Below are the code and all the weights of a small trained network. Each question names an input and a class and asks about switching units off, where a switched-off unit gives its printed mean instead of its output.

import numpy as np


def w(rows, s, z=0):
    codes = np.array(rows[::2]) - 128.0
    scale = np.full(codes.shape[1], s)
    scale[-1] = z or s
    return codes * scale


def f(y):
    return np.maximum(y, 0)


def log_softmax(a):
    a = a - a.max(-1, keepdims=True)
    return a - np.log(np.exp(a).sum(-1, keepdims=True))


def net(x, mask):
    res = np.array(x, float).reshape(1, 5) / 4 @ E
    y = f(res @ A[0][:, :-1].T + A[0][:, -1])
    res = res + np.where(mask, y, B[0][:, -1]) @ B[0][:, :-1]
    return log_softmax(res[-1] @ U[:, :-1].T + U[:, -1])


A, B = {}, {}
E = w([
[189,2,83,197],'x0',
[234,74,218,118],'x1',
[129,127,134,129],'x2',
[51,108,186,207],'x3',
[210,229,131,231],'x4',
],0.0086)
A[0] = w([
[70,180,102,123,112],'N1',
[89,206,168,58,64],'N2',
[189,145,106,54,191],'N3',
[119,100,253,146,111],'N4',
[103,94,133,67,2],'N5',
[75,95,135,80,23],'N6',
[155,159,252,66,121],'N7',
[176,210,114,184,31],'N8',
[59,106,202,196,187],'N9',
[114,90,46,181,90],'N10',
[115,106,140,91,212],'N11',
],0.014,0.0052)
B[0] = w([
[228,83,62,208,233],'N1',
[182,54,138,100,255],'N2',
[81,210,60,108,239],'N3',
[95,143,71,152,216],'N4',
[37,103,236,143,181],'N5',
[84,151,207,156,195],'N6',
[140,52,66,171,240],'N7',
[29,94,254,135,231],'N8',
[120,176,70,26,247],'N9',
[139,65,113,141,203],'N10',
[107,168,137,240,206],'N11',
],0.0097,0.0095)
U = w([
[132,117,128,148,255],'0',
[87,119,210,168,74],'1',
[197,6,125,115,65],'2',
[152,100,99,172,136],'3',
[100,203,79,102,107],'4',
[154,126,166,30,112],'5',
],0.014,0.01)

Each question gives the input, the list of numbers given to net, and the class t.
The units are the neurons (one row each of A and B). Each row of codes is followed by its name. A weight is (code - 128) times the scale printed after its matrix; where a second scale follows, it is the last column's (A, B and U).
mask holds one flag per neuron, in row order. A switched-off neuron (its flag False) gives its mean, the last column of its row in B, instead of its output. The means were averaged over made-up inputs and are rounded, as every weight is.
A unit's drop is (log p(t) with every unit on - log p(t) with that unit switched off) / (log p(t) with every unit on - log p(t) with every unit switched off).
The circuit of an input: a set's keep is (log p(t) with only the set's units on - log p(t) with every unit switched off) / (log p(t) with every unit on - log p(t) with every unit switched off). Starting from all 11 units, units are removed one at a time, each time the one whose removal leaves the highest keep (on an exact tie, the one counted first), for as long as the keep stays at least 0.8.
circuit, biggest first: the units of the circuit, biggest drop first
most important unit: the unit with the biggest drop
top k neurons: the k neurons with the biggest drops, biggest first
drop of u: that unit's drop, to one decimal
input [3,4,-2,7,-8], class 1: most important unit => N5
input [-3,0,-5,-5,-6], class 1: top 2 neurons => (N5; N9)
input [-1,3,-6,-7,-6], class 4: top 2 neurons => (N3; N8)
input [-5,8,-1,5,-4], class 3: circuit, biggest first => (N7; N4)
input [-6,-8,-4,6,1], class 3: top 2 neurons => (N1; N2)
input [-7,0,1,-3,-8], class 1: top 2 neurons => (N5; N6)
input [-7,2,3,6,-4], class 2: top 2 neurons => (N2; N7)
input [1,4,-2,5,3], class 4: circuit, biggest first => (N9; N2; N4)
input [5,6,-4,1,-1], class 3: circuit, biggest first => (N2; N4)
input [7,-6,-6,3,2], class 2: top 4 neurons => (N10; N3; N11; N4)
input [-8,3,2,6,6], class 2: circuit, biggest first => (N7; N2)
input [-2,-2,-3,4,-3], class 4: top 4 neurons => (N9; N8; N7; N10)
input [5,-2,-6,-7,6], class 4: top 4 neurons => (N3; N2; N1; N7)
input [5,0,6,7,-8], class 1: circuit, biggest first => (N6)
input [3,8,-2,5,8], class 1: top 4 neurons => (N8; N1; N2; N3)
input [2,4,-7,-7,-6], class 0: top 3 neurons => (N9; N5; N8)
input [-2,-3,2,-5,7], class 1: top 2 neurons => (N8; N9)
input [4,-1,3,6,-4], class 4: circuit, biggest first => (N9; N2)
input [-3,1,-4,8,1], class 4: drop of N9 => 0.5
input [3,6,-6,-7,-4], class 4: most important unit => N3
input [-6,-3,2,-1,8], class 1: drop of N8 => 1.6
